Below is a small trained network, with its code and all its weights. Each question gives an input and a target symbol and asks what happens when units are switched off, that is, made to give their printed mean instead of their output.

import numpy as np


def w(rows, s, z=0):
    codes = np.array(rows[::2]) - 128.0
    scale = np.full(codes.shape[1], s)
    scale[-1] = z or s
    return codes * scale


def norm(h):
    return h / np.sqrt((h * h).mean(-1, keepdims=True) + 1e-5)


def f(y):
    return y / 2 * (1 + np.tanh(0.7978845608 * (y + 0.044715 * y**3)))


def softmax(a):
    e = np.exp(a - a.max(-1, keepdims=True))
    return e / e.sum(-1, keepdims=True)


def log_softmax(a):
    a = a - a.max(-1, keepdims=True)
    return a - np.log(np.exp(a).sum(-1, keepdims=True))


def net(x, mask):
    ids = ['αεθλξτ'.index(c) for c in x.split()]
    T = len(ids)
    res = E[ids] + P[:T]
    u = 0
    for l in range(3):
        r = norm(res)
        for j in range(3):
            rows = slice(2 * j, 2 * j + 2)
            q, k, v = (r @ M[l][rows].T for M in (Q, K, V))
            z = softmax(np.where(np.tri(T) > 0, q @ k.T / 2**0.5, -1e9)) @ v
            o = O[l][rows]
            res = res + np.where(mask[u + j], z, o[:, -1]) @ o[:, :-1]
        u += 3
        y = f(norm(res) @ A[l][:, :-1].T + A[l][:, -1])
        res = res + np.where(mask[u : u + 4], y, B[l][:, -1]) @ B[l][:, :-1]
        u += 4
    return log_softmax(norm(res)[-1] @ U[:, :-1].T + U[:, -1])


Q, K, V, O, A, B = {}, {}, {}, {}, {}, {}
E = w([
[173,188,175,135],'α',
[141,210,146,171],'ε',
[52,79,229,199],'θ',
[230,63,4,121],'λ',
[97,34,140,227],'ξ',
[55,177,192,213],'τ',
],0.0029)
P = w([
[9,220,134,193],'0',
[45,188,121,180],'1',
[68,153,116,160],'2',
[84,135,119,151],'3',
[92,129,128,151],'4',
[106,124,132,154],'5',
[122,115,140,155],'6',
[140,108,139,155],'7',
[158,105,144,156],'8',
[180,95,144,154],'9',
[182,89,147,154],'10',
[197,79,148,162],'11',
[201,51,170,143],'12',
],0.0016)
Q[0] = w([
[100,163,86,138],'0.h1',
[179,96,185,152],'0.h1',
[69,93,170,235],'0.h2',
[97,97,1,70],'0.h2',
[107,87,223,232],'0.h3',
[69,191,145,95],'0.h3',
],0.007)
K[0] = w([
[62,148,185,149],'0.h1',
[199,86,75,133],'0.h1',
[205,183,83,88],'0.h2',
[28,211,204,193],'0.h2',
[255,101,162,104],'0.h3',
[87,177,145,47],'0.h3',
],0.0061)
V[0] = w([
[54,254,159,138],'0.h1',
[165,110,99,168],'0.h1',
[106,83,20,130],'0.h2',
[30,131,221,66],'0.h2',
[128,94,74,177],'0.h3',
[233,192,176,141],'0.h3',
],0.0028)
O[0] = w([
[162,161,162,32,252],'0.h1',
[105,122,106,117,128],'0.h1',
[252,125,140,168,73],'0.h2',
[19,177,169,200,100],'0.h2',
[61,166,165,139,109],'0.h3',
[144,72,69,65,211],'0.h3',
],0.003,0.0026)
A[0] = w([
[131,92,126,90,175],'0.n1',
[78,253,23,177,169],'0.n2',
[154,159,110,126,8],'0.n3',
[196,190,188,128,172],'0.n4',
],0.004,0.0015)
B[0] = w([
[157,179,85,168,148],'0.n1',
[249,82,49,2,159],'0.n2',
[73,139,200,103,92],'0.n3',
[150,1,175,168,252],'0.n4',
],0.0027,0.0018)
Q[1] = w([
[67,172,128,118],'1.h1',
[104,150,167,118],'1.h1',
[175,6,133,190],'1.h2',
[152,77,126,127],'1.h2',
[108,87,156,134],'1.h3',
[199,93,129,153],'1.h3',
],0.014)
K[1] = w([
[52,219,166,91],'1.h1',
[29,177,246,197],'1.h1',
[201,10,140,167],'1.h2',
[185,30,85,130],'1.h2',
[133,2,148,174],'1.h3',
[113,86,29,116],'1.h3',
],0.007)
V[1] = w([
[46,100,57,126],'1.h1',
[120,39,187,134],'1.h1',
[90,1,110,93],'1.h2',
[36,69,69,53],'1.h2',
[174,61,86,68],'1.h3',
[105,140,95,78],'1.h3',
],0.0033)
O[1] = w([
[212,97,185,183,49],'1.h1',
[168,208,129,99,177],'1.h1',
[174,253,137,171,109],'1.h2',
[245,190,159,198,2],'1.h2',
[105,124,161,216,104],'1.h3',
[71,86,148,148,138],'1.h3',
],0.0032,0.0011)
A[1] = w([
[114,137,48,138,72],'1.n1',
[154,197,90,113,4],'1.n2',
[51,255,158,109,56],'1.n3',
[138,91,94,84,130],'1.n4',
],0.0055,0.0018)
B[1] = w([
[192,167,174,143,41],'1.n1',
[167,87,92,126,2],'1.n2',
[49,2,95,149,205],'1.n3',
[66,94,149,147,209],'1.n4',
],0.0038,0.00099)
Q[2] = w([
[90,135,93,213],'2.h1',
[161,120,31,220],'2.h1',
[60,124,1,53],'2.h2',
[127,210,94,96],'2.h2',
[86,133,119,162],'2.h3',
[210,116,225,153],'2.h3',
],0.0074)
K[2] = w([
[205,210,100,63],'2.h1',
[253,80,165,147],'2.h1',
[3,123,175,49],'2.h2',
[15,192,104,130],'2.h2',
[164,136,135,85],'2.h3',
[182,87,110,251],'2.h3',
],0.0073)
V[2] = w([
[62,134,153,136],'2.h1',
[83,215,104,114],'2.h1',
[106,104,41,177],'2.h2',
[95,173,198,168],'2.h2',
[134,124,254,104],'2.h3',
[103,57,85,146],'2.h3',
],0.0054)
O[2] = w([
[150,139,61,172,255],'2.h1',
[2,157,42,132,84],'2.h1',
[221,153,89,76,106],'2.h2',
[77,176,204,113,107],'2.h2',
[196,155,164,17,220],'2.h3',
[179,162,166,193,218],'2.h3',
],0.0047,0.0025)
A[2] = w([
[203,81,92,90,123],'2.n1',
[151,95,215,84,78],'2.n2',
[99,143,20,94,102],'2.n3',
[2,157,186,17,5],'2.n4',
],0.0051,0.0026)
B[2] = w([
[6,150,135,93,232],'2.n1',
[63,2,93,153,215],'2.n2',
[121,145,71,113,102],'2.n3',
[202,112,195,106,253],'2.n4',
],0.0056,0.0017)
U = w([
[25,71,101,176,139],'α',
[47,157,235,149,93],'ε',
[195,118,185,1,56],'θ',
[235,82,12,203,4],'λ',
[171,218,146,202,193],'ξ',
[129,138,76,78,248],'τ',
],0.009,0.0038)

Each question gives the input, a string of symbols that net reads in full, and the target symbol t.
The units are the heads (2 rows each of Q, K, V and O) and the neurons (one row each of A and B). Each row of codes is followed by its name. A weight is (code - 128) times the scale printed after its matrix; where a second scale follows, it is the last column's (O, A, B and U).
mask holds one flag per unit, layer by layer, with each layer's heads first. A switched-off unit (its flag False) gives its mean, the last column of its rows in O or B, instead of its output. The means were averaged over made-up inputs and are rounded, as every weight is.
A unit's drop is (log p(t) with every unit on - log p(t) with that unit switched off) / (log p(t) with every unit on - log p(t) with every unit switched off).
The circuit of an input: a set's keep is (log p(t) with only the set's units on - log p(t) with every unit switched off) / (log p(t) with every unit on - log p(t) with every unit switched off). Starting from the 12 units with the biggest drops (on a tie, the unit counted first), units are removed one at a time, each time the one whose removal leaves the highest keep (on an exact tie, the one counted first), for as long as the keep stays at least 0.8.
units of the circuit, in order: the units of the circuit, biggest drop first
unit that matters most: the unit with the biggest drop
top k neurons: the k neurons with the biggest drops, biggest first
top k neurons in layer l: the k neurons of layer l with the biggest drops, biggest first
which heads matter: for each layer, one digit per head in row order, 1 if its drop is at least 0.15 and else 0, layers parted by /
input ξ α ε α λ τ ε λ λ ε, target λ: units of the circuit, in order -> [2.h2; 0.n4]
input α θ τ θ θ α θ, target θ: units of the circuit, in order -> [2.h3]
input τ α α ξ ε ε λ, target ε: which heads matter -> 111 / 111 / 101
input τ ε α θ α ξ, target ξ: top 3 neurons -> [2.n1; 1.n4; 2.n2]
input α α α λ τ ξ τ, target ξ: units of the circuit, in order -> [0.h2; 1.h2]
input ξ α ε λ α, target λ: units of the circuit, in order -> [2.h3; 0.n4; 2.h2]
input α τ ξ α ε α θ τ α α λ, target α: units of the circuit, in order -> [2.h2; 2.n1]
input α ε ξ α, target ξ: which heads matter -> 000 / 000 / 101
input θ τ θ λ, target θ: units of the circuit, in order -> [2.h1; 1.h2; 1.n1; 2.n1]
input ε α α α λ θ τ α, target τ: top 2 neurons in layer 0 -> [0.n4; 0.n2]
input θ α τ τ θ ξ ξ λ θ, target λ: units of the circuit, in order -> [2.h2; 0.h2]
input θ ξ θ τ θ τ θ α α ξ λ, target ξ: units of the circuit, in order -> [1.h2; 0.h2; 0.h3; 2.n2]
input α ξ θ α τ α ξ α α θ ξ, target θ: top 4 neurons -> [0.n4; 0.n2; 2.n4; 1.n3]
input α ε ε λ θ α τ ε θ ξ ξ τ, target ξ: units of the circuit, in order -> [1.h2]
input α θ τ θ τ τ ξ θ α, target ε: which heads matter -> 000 / 000 / 000
input ε θ α α λ α ξ ξ θ, target ξ: which heads matter -> 010 / 110 / 001
input α ξ α τ ε ε τ τ τ ξ α τ α, target α: top 2 neurons in layer 2 -> [2.n2; 2.n4]
input θ α α θ θ α θ ε α θ ξ θ α, target ε: units of the circuit, in order -> [2.n4; 2.h2]
input θ λ α θ τ τ, target τ: which heads matter -> 011 / 110 / 010
input τ θ α α ε ξ ε λ, target ε: which heads matter -> 011 / 111 / 101
input λ τ θ α α θ θ, target θ: units of the circuit, in order -> [2.h2; 1.h2; 2.n1; 1.h1]
input α θ ε ε, target τ: unit that matters most -> 0.n2
input ε ξ α θ ξ ξ α ξ τ α, target ξ: top 2 neurons -> [2.n1; 1.n3]
input α ε α α α ξ, target ξ: units of the circuit, in order -> [1.h2; 2.n2]
input θ α λ α τ θ, target τ: which heads matter -> 011 / 111 / 010
input α θ ξ α α θ α ξ, target θ: units of the circuit, in order -> [0.n4; 2.h3]
input λ α θ ξ ε, target ξ: top 4 neurons -> [0.n4; 2.n2; 1.n3; 0.n3]
input α α α λ τ α, target τ: unit that matters most -> 2.h2
input ε θ θ θ θ λ, target θ: which heads matter -> 001 / 110 / 100
input θ θ ε ξ α ε α τ α θ λ τ, target λ: top 2 neurons -> [0.n4; 0.n2]
